Below are the code and all the weights of a small trained network. Each question names an input and a class and asks about switching units off, where a switched-off unit gives its printed mean instead of its output.

import numpy as np


def w(rows, s, z=0):
    codes = np.array(rows[::2]) - 128.0
    scale = np.full(codes.shape[1], s)
    scale[-1] = z or s
    return codes * scale


def norm(h):
    return h / np.sqrt((h * h).mean(-1, keepdims=True) + 1e-5)


def f(y):
    return y / 2 * (1 + np.tanh(0.7978845608 * (y + 0.044715 * y**3)))


def log_softmax(a):
    a = a - a.max(-1, keepdims=True)
    return a - np.log(np.exp(a).sum(-1, keepdims=True))


def net(x, mask):
    res = np.array(x, float).reshape(1, 8) / 4 @ E
    u = 0
    for l in range(2):
        y = f(norm(res) @ A[l][:, :-1].T + A[l][:, -1])
        res = res + np.where(mask[u : u + 10], y, B[l][:, -1]) @ B[l][:, :-1]
        u += 10
    return log_softmax(norm(res)[-1] @ U[:, :-1].T + U[:, -1])


A, B = {}, {}
E = w([
[123,130,140,121],'x0',
[156,202,84,11],'x1',
[94,151,224,59],'x2',
[130,123,127,127],'x3',
[37,54,96,94],'x4',
[2,237,115,159],'x5',
[128,128,125,130],'x6',
[126,127,127,129],'x7',
],0.0044)
A[0] = w([
[140,131,146,144,2],'0.n0',
[221,231,162,206,58],'0.n1',
[151,183,21,32,133],'0.n2',
[76,216,135,169,135],'0.n3',
[57,69,49,126,164],'0.n4',
[115,143,98,68,60],'0.n5',
[90,85,167,232,107],'0.n6',
[102,133,145,143,167],'0.n7',
[129,103,131,115,129],'0.n8',
[255,55,156,74,221],'0.n9',
],0.0093,0.0026)
B[0] = w([
[134,131,120,95,110],'0.n0',
[176,2,99,38,182],'0.n1',
[190,137,212,191,211],'0.n2',
[87,134,64,102,189],'0.n3',
[240,54,97,73,207],'0.n4',
[169,113,182,144,140],'0.n5',
[200,195,206,145,196],'0.n6',
[141,169,113,69,145],'0.n7',
[104,138,135,132,134],'0.n8',
[11,125,102,172,253],'0.n9',
],0.0086,0.006)
A[1] = w([
[139,215,21,121,147],'1.n0',
[141,19,142,195,251],'1.n1',
[75,162,195,22,55],'1.n2',
[50,200,152,97,142],'1.n3',
[188,177,63,94,30],'1.n4',
[144,1,167,58,67],'1.n5',
[169,172,222,225,76],'1.n6',
[121,245,33,120,162],'1.n7',
[64,144,57,156,146],'1.n8',
[128,91,176,111,54],'1.n9',
],0.0073,0.0027)
B[1] = w([
[70,84,88,238,150],'1.n0',
[117,224,118,97,254],'1.n1',
[158,24,186,117,154],'1.n2',
[56,2,185,133,152],'1.n3',
[142,139,124,179,135],'1.n4',
[121,102,42,150,197],'1.n5',
[176,173,213,109,168],'1.n6',
[49,149,154,204,154],'1.n7',
[83,145,137,188,148],'1.n8',
[81,123,122,105,130],'1.n9',
],0.0066,0.0058)
U = w([
[124,175,149,143,254],'0',
[21,193,122,194,71],'1',
[174,254,241,143,22],'2',
[140,120,73,63,13],'3',
],0.0098,0.0042)

Each question gives the input, the list of numbers given to net, and the class t.
The units are the neurons (one row each of A and B). Each row of codes is followed by its name. A weight is (code - 128) times the scale printed after its matrix; where a second scale follows, it is the last column's (A, B and U).
mask holds one flag per neuron, layer by layer. A switched-off neuron (its flag False) gives its mean, the last column of its row in B, instead of its output. The means were averaged over made-up inputs and are rounded, as every weight is.
A unit's drop is (log p(t) with every unit on - log p(t) with that unit switched off) / (log p(t) with every unit on - log p(t) with every unit switched off).
The circuit of an input: a set's keep is (log p(t) with only the set's units on - log p(t) with every unit switched off) / (log p(t) with every unit on - log p(t) with every unit switched off). Starting from the 12 units with the biggest drops (on a tie, the unit counted first), units are removed one at a time, each time the one whose removal leaves the highest keep (on an exact tie, the one counted first), for as long as the keep stays at least 0.8.
units of the circuit, in order: the units of the circuit, biggest drop first
top k neurons: the k neurons with the biggest drops, biggest first
top k neurons in layer l: the k neurons of layer l with the biggest drops, biggest first
drop when u is switched off: that unit's drop, to one decimal
input [6,-8,4,1,1,3,-5,-4], class 2: top 2 neurons : (0.n6, 0.n9)
input [6,-7,3,0,3,4,-8,-5], class 2: units of the circuit, in order : (0.n6)
input [1,3,0,5,-8,8,1,5], class 1: units of the circuit, in order : (0.n3, 1.n0)
input [-1,-1,-1,1,4,-8,5,-3], class 1: top 2 neurons in layer 0 : (0.n9, 0.n1)
input [1,7,7,3,-6,-8,6,6], class 1: units of the circuit, in order : (0.n9, 0.n4)
input [7,5,-7,7,4,-8,2,4], class 1: units of the circuit, in order : (0.n9, 0.n1)
input [-5,4,2,-8,-6,-1,-4,5], class 3: top 2 neurons in layer 0 : (0.n1, 0.n6)
input [-6,5,-4,0,6,-8,0,7], class 1: top 2 neurons : (0.n9, 0.n1)
input [0,-1,-6,-6,8,4,-6,6], class 3: top 2 neurons : (0.n4, 0.n9)
input [7,5,-2,4,3,3,4,7], class 2: top 2 neurons : (0.n2, 0.n1)
input [0,-7,-3,-2,4,-6,-2,4], class 2: top 3 neurons in layer 0 : (0.n6, 0.n1, 0.n3)
input [1,-5,-5,2,-7,1,7,-6], class 3: top 2 neurons : (0.n1, 0.n2)
input [0,5,-1,-4,3,-3,5,-2], class 2: drop when 0.n2 is switched off : 1.1
input [7,-2,0,-5,-4,0,-8,-3], class 3: drop when 1.n0 is switched off : 0.0
input [-6,2,-2,4,6,-7,2,7], class 1: units of the circuit, in order : (0.n9)
input [4,3,-4,-3,-4,-7,8,-6], class 1: drop when 0.n4 is switched off : 0.2
input [-3,-3,-4,-7,2,-7,-6,-1], class 1: drop when 0.n9 is switched off : 0.8
